Below is a small trained network, with its code and all its weights. Each question gives an input and a target symbol and asks what happens when units are switched off, that is, made to give their printed mean instead of their output.

import numpy as np


def w(rows, s, z=0):
    codes = np.array(rows[::2]) - 128.0
    scale = np.full(codes.shape[1], s)
    scale[-1] = z or s
    return codes * scale


def f(y):
    return np.maximum(y, 0)


def softmax(a):
    e = np.exp(a - a.max(-1, keepdims=True))
    return e / e.sum(-1, keepdims=True)


def log_softmax(a):
    a = a - a.max(-1, keepdims=True)
    return a - np.log(np.exp(a).sum(-1, keepdims=True))


def net(x, mask):
    ids = ['ΓΘΦΨΩαβεμξπστ'.index(c) for c in x.split()]
    T = len(ids)
    res = E[ids] + P[:T]
    u = 0
    for l in range(2):
        q, k, v = (res @ M[l].T for M in (Q, K, V))
        z = softmax(np.where(np.tri(T) > 0, q @ k.T / 2**0.5, -1e9)) @ v
        res = res + np.where(mask[u], z, O[l][:, -1]) @ O[l][:, :-1]
        u += 1
        y = f(res @ A[l][:, :-1].T + A[l][:, -1])
        res = res + np.where(mask[u : u + 12], y, B[l][:, -1]) @ B[l][:, :-1]
        u += 12
    return log_softmax(res[-1] @ U[:, :-1].T + U[:, -1])


Q, K, V, O, A, B = {}, {}, {}, {}, {}, {}
E = w([
[104,159,146,111,120,104,218],'Γ',
[62,129,131,91,131,103,197],'Θ',
[90,142,174,82,111,115,230],'Φ',
[125,170,132,127,122,81,189],'Ψ',
[116,156,84,123,129,67,168],'Ω',
[147,161,189,100,115,86,146],'α',
[103,4,145,203,170,76,186],'β',
[106,128,63,105,124,57,120],'ε',
[219,192,184,115,39,100,178],'μ',
[104,67,81,31,113,101,88],'ξ',
[209,150,79,111,101,119,191],'π',
[177,123,78,166,195,157,219],'σ',
[83,182,144,177,150,211,56],'τ',
],0.021)
P = w([
[23,196,107,95,170,62,156],'0',
[59,192,108,106,164,68,151],'1',
[82,180,106,111,154,70,144],'2',
[94,160,112,115,151,74,146],'3',
[106,143,115,116,143,83,151],'4',
[118,127,122,122,137,89,155],'5',
[136,113,122,128,132,90,152],'6',
[149,97,122,131,125,96,155],'7',
[163,82,125,138,118,101,157],'8',
[178,69,125,146,117,109,161],'9',
[186,54,124,152,108,112,160],'10',
[203,39,124,159,100,117,158],'11',
[205,24,127,162,105,122,163],'12',
[218,8,129,163,99,125,163],'13',
],0.012)
Q[0] = w([
[79,126,153,254,197,233,23],'0.h1',
[90,136,168,188,133,197,100],'0.h1',
],0.01)
K[0] = w([
[91,246,150,91,139,198,97],'0.h1',
[79,186,82,110,133,137,79],'0.h1',
],0.012)
V[0] = w([
[39,108,170,175,66,2,47],'0.h1',
[175,109,36,53,69,97,109],'0.h1',
],0.0075)
O[0] = w([
[236,130,162,178,79,1,136,149],'0.h1',
[35,167,154,172,8,135,121,254],'0.h1',
],0.0099,0.0049)
A[0] = w([
[161,220,117,4,69,152,79,190],'0.n1',
[163,141,140,105,128,101,60,178],'0.n2',
[87,58,190,118,152,68,198,87],'0.n3',
[212,133,229,167,151,165,27,123],'0.n4',
[115,90,210,66,72,26,60,116],'0.n5',
[255,63,69,165,159,88,219,57],'0.n6',
[154,59,95,13,165,147,120,254],'0.n7',
[105,192,76,33,211,134,171,214],'0.n8',
[152,45,142,162,112,63,154,130],'0.n9',
[112,12,191,88,177,73,101,121],'0.n10',
[46,144,198,74,75,92,63,124],'0.n11',
[11,205,174,155,132,136,76,179],'0.n12',
],0.0067,0.0042)
B[0] = w([
[151,173,168,236,143,182,130,199],'0.n1',
[141,97,115,188,175,91,206,161],'0.n2',
[117,97,149,172,207,58,40,209],'0.n3',
[75,71,96,225,254,74,122,144],'0.n4',
[207,112,135,194,193,134,163,255],'0.n5',
[33,139,124,82,48,254,163,230],'0.n6',
[191,139,163,202,126,125,219,198],'0.n7',
[136,151,172,190,251,155,239,206],'0.n8',
[102,102,138,214,109,120,67,225],'0.n9',
[216,184,133,178,135,196,98,177],'0.n10',
[210,150,26,140,114,149,215,231],'0.n11',
[119,157,34,109,62,160,206,206],'0.n12',
],0.0066,0.0093)
Q[1] = w([
[169,185,74,68,158,211,73],'1.h1',
[114,132,145,2,162,123,13],'1.h1',
],0.0094)
K[1] = w([
[85,216,52,54,200,45,155],'1.h1',
[187,254,96,107,146,25,218],'1.h1',
],0.0073)
V[1] = w([
[254,72,54,119,144,207,93],'1.h1',
[246,156,192,103,12,220,217],'1.h1',
],0.0073)
O[1] = w([
[165,181,153,214,134,109,246,169],'1.h1',
[217,134,76,96,158,105,154,254],'1.h1',
],0.013,0.007)
A[1] = w([
[221,109,211,144,56,254,45,225],'1.n1',
[127,220,153,98,69,116,158,155],'1.n2',
[112,169,53,141,98,219,129,95],'1.n3',
[23,164,103,132,17,126,192,124],'1.n4',
[163,110,234,96,78,28,107,189],'1.n5',
[174,221,143,238,107,81,185,14],'1.n6',
[116,123,188,149,98,189,162,205],'1.n7',
[181,78,164,149,168,188,189,77],'1.n8',
[130,232,185,107,151,187,176,118],'1.n9',
[196,104,92,101,147,166,156,161],'1.n10',
[138,95,230,220,235,89,101,254],'1.n11',
[125,52,186,67,246,137,162,240],'1.n12',
],0.0074,0.0054)
B[1] = w([
[136,196,133,69,231,55,148,152],'1.n1',
[62,113,136,94,106,55,134,161],'1.n2',
[67,147,191,77,128,193,179,159],'1.n3',
[220,154,157,171,103,199,62,164],'1.n4',
[186,26,2,164,150,207,72,142],'1.n5',
[35,68,198,110,137,122,141,252],'1.n6',
[194,224,92,106,189,65,74,170],'1.n7',
[81,128,52,83,133,72,58,192],'1.n8',
[131,87,6,198,180,159,94,168],'1.n9',
[42,177,171,107,152,101,103,192],'1.n10',
[146,197,118,112,13,183,190,188],'1.n11',
[196,50,208,72,112,177,37,158],'1.n12',
],0.0061,0.029)
U = w([
[63,112,197,71,140,118,116,30],'Γ',
[80,89,168,98,124,136,123,45],'Θ',
[158,45,220,73,132,175,172,122],'Φ',
[100,82,154,93,125,130,108,139],'Ψ',
[101,76,106,112,120,118,80,203],'Ω',
[254,102,178,133,135,172,163,254],'α',
[135,98,146,131,134,147,153,7],'β',
[168,37,45,170,105,140,107,187],'ε',
[250,155,145,126,188,92,123,220],'μ',
[98,83,178,138,165,70,184,125],'ξ',
[111,162,114,34,61,158,189,58],'π',
[100,100,141,150,236,139,130,39],'σ',
[132,122,191,185,123,200,159,173],'τ',
],0.0065,0.0044)

Each question gives the input, a string of symbols that net reads in full, and the target symbol t.
The units are the heads (2 rows each of Q, K, V and O) and the neurons (one row each of A and B). Each row of codes is followed by its name. A weight is (code - 128) times the scale printed after its matrix; where a second scale follows, it is the last column's (O, A, B and U).
mask holds one flag per unit, layer by layer, with each layer's heads first. A switched-off unit (its flag False) gives its mean, the last column of its rows in O or B, instead of its output. The means were averaged over made-up inputs and are rounded, as every weight is.
A unit's drop is (log p(t) with every unit on - log p(t) with that unit switched off) / (log p(t) with every unit on - log p(t) with every unit switched off).
The circuit of an input: a set's keep is (log p(t) with only the set's units on - log p(t) with every unit switched off) / (log p(t) with every unit on - log p(t) with every unit switched off). Starting from the 12 units with the biggest drops (on a tie, the unit counted first), units are removed one at a time, each time the one whose removal leaves the highest keep (on an exact tie, the one counted first), for as long as the keep stays at least 0.8.
units of the circuit, in order: the units of the circuit, biggest drop first
most important unit: the unit with the biggest drop
top k neurons: the k neurons with the biggest drops, biggest first
k most important neurons of layer l: the k neurons of layer l with the biggest drops, biggest first
input Ψ Φ μ ξ Ψ, target ξ: most important unit => 0.n11
input Φ ε π ξ, target π: units of the circuit, in order => [0.h1, 0.n12, 0.n11]
input Φ τ π ξ ξ, target π: 2 most important neurons of layer 0 => [0.n8, 0.n2]
input τ π Φ ξ ξ ξ ξ μ Γ μ Ψ, target μ: 3 most important neurons of layer 0 => [0.n11, 0.n1, 0.n12]
input τ σ Ψ, target τ: units of the circuit, in order => [1.h1, 0.h1, 0.n8, 1.n11]
input ξ τ ξ ξ, target τ: units of the circuit, in order => [0.h1, 0.n11, 1.h1, 1.n4]
input ε Γ μ ξ μ Φ π Ψ ξ ξ Ψ Ψ, target ξ: top 3 neurons => [0.n1, 0.n11, 1.n6]
input μ Ψ ξ Φ σ Γ ξ π, target π: top 2 neurons => [0.n7, 0.n5]
input ξ Ψ β ξ Φ π, target τ: 2 most important neurons of layer 0 => [0.n3, 0.n9]
input Φ ξ Φ π Ω, target π: top 2 neurons => [0.n12, 0.n11]
input τ ξ μ, target τ: units of the circuit, in order => [0.h1, 0.n11, 1.h1]
input Γ ξ ξ τ β Φ β Ψ ξ μ β ξ, target μ: top 4 neurons => [0.n6, 1.n1, 1.n7, 0.n11]
input β Ψ π Φ μ, target τ: top 2 neurons => [0.n3, 0.n9]
input Θ π Ψ π π μ Φ Ψ π α σ α α, target σ: most important neuron of layer 1 => [1.n9]
input τ ξ ξ μ Φ ξ Γ Θ Θ τ ε, target τ: units of the circuit, in order => [1.h1, 0.n4, 0.h1]
input Φ ε π Φ Θ, target π: units of the circuit, in order => [0.h1, 0.n12]
input τ Φ ε τ π Γ, target τ: 4 most important neurons of layer 0 => [0.n12, 0.n6, 0.n4, 0.n11]
input μ ξ π Φ τ Φ σ π Ω ε ξ τ Φ, target τ: 3 most important neurons of layer 0 => [0.n11, 0.n4, 0.n6]
input β μ Γ, target τ: top 3 neurons => [0.n3, 0.n9, 1.n11]
input Φ Ω Ψ, target Ω: units of the circuit, in order => [1.h1]
input ξ ξ ξ τ ξ Φ μ β ξ, target μ: top 4 neurons => [0.n6, 1.n1, 0.n10, 1.n7]
input ξ ξ ε, target ξ: top 2 neurons => [0.n11, 0.n5]
input β Θ Ψ ξ σ π ξ ξ Ω α, target τ: units of the circuit, in order => [1.n11, 1.h1, 0.n9, 0.h1]
input ξ Ω ξ μ, target ξ: top 3 neurons => [1.n6, 0.n11, 0.n5]
input τ ξ ξ Ω Φ μ Γ Ω ξ Γ Φ ξ β, target τ: top 2 neurons => [0.n3, 1.n11]
input β Γ Γ Φ, target τ: top 3 neurons => [0.n3, 0.n9, 1.n11]
input π μ Ω Φ, target μ: top 2 neurons => [1.n6, 0.n1]
input Ψ Ψ ξ σ Φ, target σ: units of the circuit, in order => [0.h1, 0.n8]
input Γ ξ ξ β π, target τ: top 3 neurons => [0.n3, 1.n4, 0.n9]
input ξ π β Ψ μ Ω ε μ Φ Γ Φ, target α: most important unit => 0.h1
